Below is a small trained network, with its code and all its weights. Each question gives an input and a class and asks what happens when units are switched off, that is, made to give their printed mean instead of their output.

import numpy as np


def w(rows, s, z=0):
    codes = np.array(rows[::2]) - 128.0
    scale = np.full(codes.shape[1], s)
    scale[-1] = z or s
    return codes * scale


def f(y):
    return y / 2 * (1 + np.tanh(0.7978845608 * (y + 0.044715 * y**3)))


def log_softmax(a):
    a = a - a.max(-1, keepdims=True)
    return a - np.log(np.exp(a).sum(-1, keepdims=True))


def net(x, mask):
    res = np.array(x, float).reshape(1, 3) / 4 @ E
    y = f(res @ A[0][:, :-1].T + A[0][:, -1])
    res = res + np.where(mask, y, B[0][:, -1]) @ B[0][:, :-1]
    return log_softmax(res[-1] @ U[:, :-1].T + U[:, -1])


A, B = {}, {}
E = w([
[120,82,106,153,58,175,48,112,119,87,103],'x0',
[200,43,66,128,60,26,113,8,110,117,99],'x1',
[183,126,84,204,101,97,60,160,81,206,113],'x2',
],0.014)
A[0] = w([
[157,157,125,196,119,186,69,196,67,191,146,218],'N0',
[115,89,119,27,122,93,74,39,182,101,125,156],'N1',
[141,207,134,178,138,126,49,189,97,213,163,143],'N2',
[177,165,90,199,93,165,49,76,129,152,142,152],'N3',
[85,184,104,131,69,175,107,151,162,103,172,253],'N4',
[152,116,136,159,74,112,81,63,99,79,78,107],'N5',
[99,120,106,174,127,175,108,89,152,87,163,4],'N6',
[110,115,168,59,133,129,215,198,221,107,68,228],'N7',
[9,125,208,51,153,172,154,149,137,66,119,148],'N8',
[103,102,144,133,79,151,98,175,93,67,59,52],'N9',
[44,88,184,45,155,227,147,171,167,87,114,164],'N10',
],0.012,0.0059)
B[0] = w([
[116,177,174,132,109,194,52,218,154,181,193,223],'N0',
[167,42,180,37,121,114,183,74,73,19,112,217],'N1',
[146,141,201,85,66,214,49,164,78,210,211,212],'N2',
[100,61,30,154,140,88,101,175,10,183,112,205],'N3',
[55,64,92,104,57,132,54,155,171,112,96,196],'N4',
[155,43,69,189,125,31,130,111,134,63,86,218],'N5',
[77,183,194,50,64,161,89,193,113,80,174,144],'N6',
[96,222,86,156,198,179,107,81,177,54,164,221],'N7',
[37,198,234,60,171,146,149,141,141,47,85,252],'N8',
[180,88,97,94,116,175,88,116,78,120,27,168],'N9',
[3,198,138,67,180,220,192,109,116,84,102,254],'N10',
],0.011,0.023)
U = w([
[238,64,183,74,113,79,187,53,158,61,41,59],'0',
[179,81,31,208,89,77,67,116,51,155,98,14],'1',
[42,156,199,71,120,192,195,138,180,59,50,251],'2',
[80,82,23,181,50,208,20,206,140,129,62,10],'3',
[192,192,165,187,123,218,41,244,65,230,205,209],'4',
[163,189,107,124,206,125,185,49,162,102,136,118],'5',
[219,145,70,243,113,109,128,194,254,159,58,3],'6',
],0.01,0.0066)

Each question gives the input, the list of numbers given to net, and the class t.
The units are the neurons (one row each of A and B). Each row of codes is followed by its name. A weight is (code - 128) times the scale printed after its matrix; where a second scale follows, it is the last column's (A, B and U).
mask holds one flag per neuron, in row order. A switched-off neuron (its flag False) gives its mean, the last column of its row in B, instead of its output. The means were averaged over made-up inputs and are rounded, as every weight is.
A unit's drop is (log p(t) with every unit on - log p(t) with that unit switched off) / (log p(t) with every unit on - log p(t) with every unit switched off).
The circuit of an input: a set's keep is (log p(t) with only the set's units on - log p(t) with every unit switched off) / (log p(t) with every unit on - log p(t) with every unit switched off). Starting from all 11 units, units are removed one at a time, each time the one whose removal leaves the highest keep (on an exact tie, the one counted first), for as long as the keep stays at least 0.8.
circuit, biggest first: the units of the circuit, biggest drop first
top k neurons: the k neurons with the biggest drops, biggest first
drop of u: that unit's drop, to one decimal
input [8,3,-6], class 0: circuit, biggest first => N1, N5
input [0,2,1], class 1: circuit, biggest first => N8, N10
input [5,0,7], class 4: circuit, biggest first => N0
input [-8,6,-7], class 0: circuit, biggest first => N10, N1
input [7,-1,5], class 3: top 2 neurons => N5, N3
input [-5,6,3], class 0: top 2 neurons => N0, N2
input [2,7,2], class 1: top 2 neurons => N3, N8
input [5,-3,1], class 3: top 2 neurons => N4, N9
input [7,6,-2], class 0: drop of N1 => 0.7
input [-5,0,0], class 5: drop of N10 => 0.2
input [4,-1,3], class 4: drop of N0 => 0.2
input [-5,0,8], class 4: drop of N5 => 0.0
